Here is a tiny trained network, its code and every weight. The questions are about switching its units off for an input and a class, where a switched-off unit gives its printed mean instead of its output.

import numpy as np


def w(rows, s, z=0):
    codes = np.array(rows[::2]) - 128.0
    scale = np.full(codes.shape[1], s)
    scale[-1] = z or s
    return codes * scale


def f(y):
    return y / 2 * (1 + np.tanh(0.7978845608 * (y + 0.044715 * y**3)))


def log_softmax(a):
    a = a - a.max(-1, keepdims=True)
    return a - np.log(np.exp(a).sum(-1, keepdims=True))


def net(x, mask):
    res = np.array(x, float).reshape(1, 8) / 4 @ E
    y = f(res @ A[0][:, :-1].T + A[0][:, -1])
    res = res + np.where(mask, y, B[0][:, -1]) @ B[0][:, :-1]
    return log_softmax(res[-1] @ U[:, :-1].T + U[:, -1])


A, B = {}, {}
E = w([
[141,2,160],'x0',
[164,60,47],'x1',
[122,62,159],'x2',
[215,51,36],'x3',
[103,207,109],'x4',
[169,120,213],'x5',
[73,62,91],'x6',
[47,89,164],'x7',
],0.0079)
A[0] = w([
[144,126,138,74],'neuron 1',
[153,78,89,131],'neuron 2',
[8,224,162,172],'neuron 3',
[119,131,136,217],'neuron 4',
[126,129,131,139],'neuron 5',
[149,144,171,97],'neuron 6',
[148,121,91,225],'neuron 7',
[158,158,124,80],'neuron 8',
[120,103,136,66],'neuron 9',
[98,165,143,254],'neuron 10',
[87,103,83,69],'neuron 11',
[125,169,145,93],'neuron 12',
[117,103,144,155],'neuron 13',
[153,153,82,204],'neuron 14',
[73,113,124,113],'neuron 15',
[156,87,164,84],'neuron 16',
[172,112,105,196],'neuron 17',
[110,105,158,156],'neuron 18',
[98,90,179,152],'neuron 19',
[203,146,164,101],'neuron 20',
],0.015,0.0087)
B[0] = w([
[79,120,162,122],'neuron 1',
[154,167,161,169],'neuron 2',
[197,231,172,255],'neuron 3',
[210,150,113,165],'neuron 4',
[148,131,127,131],'neuron 5',
[154,124,172,141],'neuron 6',
[181,225,75,174],'neuron 7',
[119,116,171,135],'neuron 8',
[128,94,198,127],'neuron 9',
[223,208,96,203],'neuron 10',
[105,126,176,142],'neuron 11',
[107,147,231,149],'neuron 12',
[174,141,143,147],'neuron 13',
[254,170,62,174],'neuron 14',
[129,158,174,146],'neuron 15',
[160,125,191,146],'neuron 16',
[168,170,91,168],'neuron 17',
[182,146,141,153],'neuron 18',
[236,129,155,168],'neuron 19',
[144,162,205,151],'neuron 20',
],0.0073,0.018)
U = w([
[83,175,126,108],'0',
[141,182,74,254],'1',
[53,72,101,6],'2',
[130,218,169,185],'3',
[143,102,166,110],'4',
[9,116,116,37],'5',
[29,138,141,17],'6',
],0.014,0.0047)

Each question gives the input, the list of numbers given to net, and the class t.
The units are the neurons (one row each of A and B). Each row of codes is followed by its name. A weight is (code - 128) times the scale printed after its matrix; where a second scale follows, it is the last column's (A, B and U).
mask holds one flag per neuron, in row order. A switched-off neuron (its flag False) gives its mean, the last column of its row in B, instead of its output. The means were averaged over made-up inputs and are rounded, as every weight is.
A unit's drop is (log p(t) with every unit on - log p(t) with that unit switched off) / (log p(t) with every unit on - log p(t) with every unit switched off).
The circuit of an input: a set's keep is (log p(t) with only the set's units on - log p(t) with every unit switched off) / (log p(t) with every unit on - log p(t) with every unit switched off). Starting from the 12 units with the biggest drops (on a tie, the unit counted first), units are removed one at a time, each time the one whose removal leaves the highest keep (on an exact tie, the one counted first), for as long as the keep stays at least 0.8.
circuit, biggest first: the units of the circuit, biggest drop first
most important unit: the unit with the biggest drop
top k neurons: the k neurons with the biggest drops, biggest first
drop of u: that unit's drop, to one decimal
input [1,6,7,-6,-1,3,7,6], class 4: most important unit -> neuron 3
input [7,-3,2,5,1,-1,0,3], class 4: circuit, biggest first -> (neuron 3; neuron 10)
input [5,7,8,-8,5,8,8,5], class 4: top 2 neurons -> (neuron 3; neuron 7)
input [-1,-1,-6,-2,2,3,8,-4], class 1: top 2 neurons -> (neuron 20; neuron 2)
input [0,-7,0,6,5,-6,-6,-4], class 1: circuit, biggest first -> (neuron 3; neuron 14)
input [6,-3,-4,-2,0,7,7,1], class 4: top 2 neurons -> (neuron 3; neuron 7)
input [4,7,-1,0,-8,-6,-4,6], class 4: top 3 neurons -> (neuron 3; neuron 10; neuron 14)
input [3,6,4,-7,-8,-1,-2,6], class 4: drop of neuron 15 -> 0.0
input [8,-4,2,1,5,8,3,5], class 4: drop of neuron 8 -> 0.0
input [-4,-6,-4,5,-2,-4,0,-5], class 1: drop of neuron 3 -> 0.1
input [8,-4,3,2,-5,6,0,-6], class 4: drop of neuron 3 -> 0.6
